Below is a small trained network, with its code and all its weights. Each question gives an input and a target symbol and asks what happens when units are switched off, that is, made to give their printed mean instead of their output.

import numpy as np


def w(rows, s, z=0):
    codes = np.array(rows[::2]) - 128.0
    scale = np.full(codes.shape[1], s)
    scale[-1] = z or s
    return codes * scale


def norm(h):
    return h / np.sqrt((h * h).mean(-1, keepdims=True) + 1e-5)


def f(y):
    return y / 2 * (1 + np.tanh(0.7978845608 * (y + 0.044715 * y**3)))


def softmax(a):
    e = np.exp(a - a.max(-1, keepdims=True))
    return e / e.sum(-1, keepdims=True)


def log_softmax(a):
    a = a - a.max(-1, keepdims=True)
    return a - np.log(np.exp(a).sum(-1, keepdims=True))


def net(x, mask):
    ids = ['βγδζημξπστφψω'.index(c) for c in x.split()]
    T = len(ids)
    res = E[ids] + P[:T]
    u = 0
    for l in range(3):
        q, k, v = (norm(res) @ M[l].T for M in (Q, K, V))
        z = softmax(np.where(np.tri(T) > 0, q @ k.T / 3**0.5, -1e9)) @ v
        res = res + np.where(mask[u], z, O[l][:, -1]) @ O[l][:, :-1]
        u += 1
        y = f(norm(res) @ A[l][:, :-1].T + A[l][:, -1])
        res = res + np.where(mask[u : u + 4], y, B[l][:, -1]) @ B[l][:, :-1]
        u += 4
    return log_softmax(norm(res)[-1] @ U[:, :-1].T + U[:, -1])


Q, K, V, O, A, B = {}, {}, {}, {}, {}, {}
E = w([
[185,101,66,170],'β',
[170,161,105,82],'γ',
[253,116,19,173],'δ',
[145,102,57,117],'ζ',
[130,110,65,124],'η',
[247,184,123,54],'μ',
[142,112,36,210],'ξ',
[101,113,146,111],'π',
[58,71,139,145],'σ',
[141,127,152,141],'τ',
[187,146,52,118],'φ',
[161,91,152,138],'ψ',
[97,128,157,124],'ω',
],0.0073)
P = w([
[147,147,144,99],'0',
[122,48,76,4],'1',
[98,123,99,137],'2',
[150,57,59,57],'3',
[135,155,137,121],'4',
[132,33,168,28],'5',
[126,154,133,140],'6',
[179,6,142,137],'7',
[132,165,148,145],'8',
],0.017)
Q[0] = w([
[123,192,57,93],'L0H1',
[142,178,73,181],'L0H1',
[134,4,107,125],'L0H1',
],0.011)
K[0] = w([
[41,135,112,54],'L0H1',
[119,30,82,123],'L0H1',
[70,141,184,254],'L0H1',
],0.0088)
V[0] = w([
[147,74,210,243],'L0H1',
[92,253,138,185],'L0H1',
[58,194,73,73],'L0H1',
],0.011)
O[0] = w([
[181,146,125,9,2],'L0H1',
[76,131,44,139,27],'L0H1',
[67,104,104,140,160],'L0H1',
],0.015,0.0075)
A[0] = w([
[155,6,117,115,30],'L0N1',
[128,85,66,83,123],'L0N2',
[147,182,66,129,5],'L0N3',
[116,152,169,119,3],'L0N4',
],0.022,0.0012)
B[0] = w([
[143,126,250,176,248],'L0N1',
[46,124,63,55,192],'L0N2',
[34,111,115,128,124],'L0N3',
[71,114,106,146,138],'L0N4',
],0.02,0.014)
Q[1] = w([
[113,199,150,29],'L1H1',
[206,2,56,107],'L1H1',
[102,8,152,91],'L1H1',
],0.011)
K[1] = w([
[119,160,124,2],'L1H1',
[138,180,8,200],'L1H1',
[134,9,17,163],'L1H1',
],0.011)
V[1] = w([
[93,206,178,138],'L1H1',
[105,86,247,79],'L1H1',
[112,142,172,120],'L1H1',
],0.013)
O[1] = w([
[49,119,48,155,181],'L1H1',
[175,75,7,115,252],'L1H1',
[117,112,75,133,175],'L1H1',
],0.011)
A[1] = w([
[205,94,186,136,222],'L1N1',
[147,171,87,207,7],'L1N2',
[87,165,160,200,181],'L1N3',
[166,40,221,2,76],'L1N4',
],0.013,0.0011)
B[1] = w([
[31,138,102,158,216],'L1N1',
[138,116,180,31,225],'L1N2',
[184,130,60,77,250],'L1N3',
[253,205,203,11,255],'L1N4',
],0.013,0.0058)
Q[2] = w([
[96,124,202,84],'L2H1',
[56,121,173,127],'L2H1',
[133,253,121,108],'L2H1',
],0.026)
K[2] = w([
[156,22,88,165],'L2H1',
[164,18,110,110],'L2H1',
[91,79,253,51],'L2H1',
],0.019)
V[2] = w([
[250,102,76,89],'L2H1',
[112,196,56,51],'L2H1',
[198,200,221,98],'L2H1',
],0.019)
O[2] = w([
[156,56,6,166,162],'L2H1',
[57,170,31,209,132],'L2H1',
[211,160,84,222,4],'L2H1',
],0.017,0.014)
A[2] = w([
[106,189,138,203,252],'L2N1',
[115,5,210,173,52],'L2N2',
[173,194,194,143,101],'L2N3',
[145,102,38,128,149],'L2N4',
],0.029,0.004)
B[2] = w([
[115,170,162,141,192],'L2N1',
[146,154,99,251,250],'L2N2',
[161,76,75,70,182],'L2N3',
[158,129,180,75,221],'L2N4',
],0.029,0.014)
U = w([
[162,113,238,126,129],'β',
[49,209,161,197,146],'γ',
[233,156,164,145,143],'δ',
[164,204,153,176,233],'ζ',
[141,99,148,212,1],'η',
[182,137,38,198,83],'μ',
[190,45,62,102,227],'ξ',
[29,55,111,164,40],'π',
[58,149,199,35,141],'σ',
[79,85,59,20,97],'τ',
[108,178,58,192,242],'φ',
[227,132,139,8,30],'ψ',
[2,140,66,108,149],'ω',
],0.018,0.004)

Each question gives the input, a string of symbols that net reads in full, and the target symbol t.
The units are the heads (3 rows each of Q, K, V and O) and the neurons (one row each of A and B). Each row of codes is followed by its name. A weight is (code - 128) times the scale printed after its matrix; where a second scale follows, it is the last column's (O, A, B and U).
mask holds one flag per unit, layer by layer, with each layer's heads first. A switched-off unit (its flag False) gives its mean, the last column of its rows in O or B, instead of its output. The means were averaged over made-up inputs and are rounded, as every weight is.
A unit's drop is (log p(t) with every unit on - log p(t) with that unit switched off) / (log p(t) with every unit on - log p(t) with every unit switched off).
The circuit of an input: a set's keep is (log p(t) with only the set's units on - log p(t) with every unit switched off) / (log p(t) with every unit on - log p(t) with every unit switched off). Starting from the 12 units with the biggest drops (on a tie, the unit counted first), units are removed one at a time, each time the one whose removal leaves the highest keep (on an exact tie, the one counted first), for as long as the keep stays at least 0.8.
circuit, biggest first: the units of the circuit, biggest drop first
k most important neurons: the k neurons with the biggest drops, biggest first
top k neurons in layer l: the k neurons of layer l with the biggest drops, biggest first
input π β τ η π ω π β ξ, target τ: 2 most important neurons : L0N1, L1N3
input ξ ξ ξ, target γ: 4 most important neurons : L0N3, L1N3, L1N4, L0N2
input ω σ η σ ψ φ δ μ ψ, target φ: circuit, biggest first : L1H1, L0N1, L2H1
input ζ ξ τ ψ, target τ: circuit, biggest first : L0H1
input ω γ δ ψ π μ β, target φ: circuit, biggest first : L1N3, L0N1, L2H1
input ξ η τ, target γ: 3 most important neurons : L0N3, L1N3, L1N4
input ω ψ ξ τ ψ ζ β γ δ, target φ: circuit, biggest first : L1H1, L0N1, L2H1
input φ σ β, target δ: 4 most important neurons : L0N2, L1N3, L1N1, L1N2
input ψ ζ η, target ξ: circuit, biggest first : L0N1, L0N2
input δ β ψ ξ β, target ψ: 4 most important neurons : L0N1, L2N3, L0N2, L1N4
input ψ γ ω γ ψ δ π τ ω, target ξ: 3 most important neurons : L0N2, L0N1, L1N2
input γ δ β, target ζ: 4 most important neurons : L0N2, L1N1, L0N4, L1N3
input η τ τ η, target τ: 4 most important neurons : L0N2, L0N1, L1N4, L1N1
input φ μ ξ τ π ξ σ μ ξ, target δ: 3 most important neurons : L0N2, L1N1, L1N3
input β δ μ γ γ ω σ ψ η, target σ: top neuron in layer 1 : L1N4
input ζ ζ π β ξ δ ψ, target η: 3 most important neurons : L0N2, L1N4, L2N2
input τ ω ψ φ β ξ π ω, target π: 3 most important neurons : L1N4, L0N1, L2N2
input ζ ψ σ π π τ ζ μ ω, target η: top 2 neurons in layer 1 : L1N4, L1N1
input τ ψ φ σ π, target ω: circuit, biggest first : L1N4, L0N1
input μ τ β, target μ: circuit, biggest first : L0N2, L0N1
input ξ π ζ, target γ: top 2 neurons in layer 0 : L0N3, L0N2
